Below is a small trained network, with its code and all its weights. Each question gives an input and a class and asks what happens when units are switched off, that is, made to give their printed mean instead of their output.

import numpy as np


def w(rows, s, z=0):
    codes = np.array(rows[::2]) - 128.0
    scale = np.full(codes.shape[1], s)
    scale[-1] = z or s
    return codes * scale


def norm(h):
    return h / np.sqrt((h * h).mean(-1, keepdims=True) + 1e-5)


def f(y):
    return np.maximum(y, 0)


def log_softmax(a):
    a = a - a.max(-1, keepdims=True)
    return a - np.log(np.exp(a).sum(-1, keepdims=True))


def net(x, mask):
    res = np.array(x, float).reshape(1, 2) / 4 @ E
    u = 0
    for l in range(2):
        y = f(norm(res) @ A[l][:, :-1].T + A[l][:, -1])
        res = res + np.where(mask[u : u + 9], y, B[l][:, -1]) @ B[l][:, :-1]
        u += 9
    return log_softmax(norm(res)[-1] @ U[:, :-1].T + U[:, -1])


A, B = {}, {}
E = w([
[79,192,124,216,224],'x0',
[92,209,2,113,130],'x1',
],0.0072)
A[0] = w([
[106,150,93,57,128,170],'L0N1',
[127,100,153,170,186,27],'L0N2',
[80,27,50,184,170,197],'L0N3',
[200,144,213,153,143,4],'L0N4',
[151,162,25,167,49,190],'L0N5',
[114,150,19,39,72,89],'L0N6',
[125,191,58,180,185,85],'L0N7',
[94,160,92,119,192,83],'L0N8',
[71,46,116,2,200,50],'L0N9',
],0.0088,0.0016)
B[0] = w([
[166,130,117,158,226,192],'L0N1',
[192,205,177,120,207,176],'L0N2',
[150,103,85,170,137,177],'L0N3',
[145,174,101,34,84,191],'L0N4',
[97,161,38,49,143,235],'L0N5',
[255,155,151,55,208,254],'L0N6',
[65,99,113,186,67,255],'L0N7',
[133,142,102,141,108,207],'L0N8',
[146,186,32,192,69,158],'L0N9',
],0.008,0.0064)
A[1] = w([
[196,112,147,77,96,170],'L1N1',
[79,92,116,188,121,243],'L1N2',
[10,127,105,85,100,55],'L1N3',
[103,147,54,156,198,197],'L1N4',
[145,92,145,109,194,63],'L1N5',
[167,45,141,157,5,4],'L1N6',
[107,144,133,142,158,12],'L1N7',
[164,113,219,89,164,160],'L1N8',
[81,88,99,117,105,187],'L1N9',
],0.013,0.0027)
B[1] = w([
[125,81,130,162,141,234],'L1N1',
[159,111,177,56,176,169],'L1N2',
[82,165,16,106,120,149],'L1N3',
[105,52,206,135,93,254],'L1N4',
[167,164,102,56,169,155],'L1N5',
[160,120,114,169,47,186],'L1N6',
[138,75,54,78,91,141],'L1N7',
[81,202,95,153,120,214],'L1N8',
[100,205,2,143,160,148],'L1N9',
],0.0096,0.0097)
U = w([
[81,79,231,152,167,169],'0',
[190,137,72,36,177,179],'1',
[126,128,166,97,137,4],'2',
[7,91,66,124,162,148],'3',
[102,131,164,79,139,2],'4',
[165,113,132,160,36,183],'5',
[107,248,170,126,178,183],'6',
],0.018,0.0084)

Each question gives the input, the list of numbers given to net, and the class t.
The units are the neurons (one row each of A and B). Each row of codes is followed by its name. A weight is (code - 128) times the scale printed after its matrix; where a second scale follows, it is the last column's (A, B and U).
mask holds one flag per neuron, layer by layer. A switched-off neuron (its flag False) gives its mean, the last column of its row in B, instead of its output. The means were averaged over made-up inputs and are rounded, as every weight is.
A unit's drop is (log p(t) with every unit on - log p(t) with that unit switched off) / (log p(t) with every unit on - log p(t) with every unit switched off).
The circuit of an input: a set's keep is (log p(t) with only the set's units on - log p(t) with every unit switched off) / (log p(t) with every unit on - log p(t) with every unit switched off). Starting from the 12 units with the biggest drops (on a tie, the unit counted first), units are removed one at a time, each time the one whose removal leaves the highest keep (on an exact tie, the one counted first), for as long as the keep stays at least 0.8.
units of the circuit, in order: the units of the circuit, biggest drop first
top k neurons: the k neurons with the biggest drops, biggest first
k most important neurons of layer l: the k neurons of layer l with the biggest drops, biggest first
drop of u: that unit's drop, to one decimal
input [1,2], class 3: units of the circuit, in order => (L0N7)
input [-1,-8], class 5: 2 most important neurons of layer 0 => (L0N6; L0N1)
input [0,-5], class 6: top 2 neurons => (L0N7; L1N8)
input [2,1], class 3: top 2 neurons => (L0N6; L0N7)
input [4,0], class 0: 2 most important neurons of layer 0 => (L0N5; L0N2)
input [8,3], class 3: top 2 neurons => (L0N6; L0N7)
input [1,4], class 3: top 3 neurons => (L0N7; L0N5; L1N4)
input [3,0], class 0: top 3 neurons => (L0N5; L0N2; L1N2)
input [-1,-7], class 5: top 4 neurons => (L0N6; L0N1; L1N6; L0N5)
input [2,3], class 3: top 3 neurons => (L0N7; L1N4; L0N5)
input [-1,-2], class 5: top 2 neurons => (L0N6; L0N5)
input [0,-2], class 6: top 3 neurons => (L0N7; L1N4; L0N5)
input [1,0], class 0: top 2 neurons => (L0N2; L0N5)
input [0,-7], class 6: units of the circuit, in order => (L1N8)
input [8,-6], class 6: 2 most important neurons of layer 0 => (L0N2; L0N4)
input [-2,-8], class 5: drop of L0N6 => 0.6
input [4,-2], class 0: drop of L0N6 => 2.5
input [3,-8], class 6: drop of L1N8 => 0.1
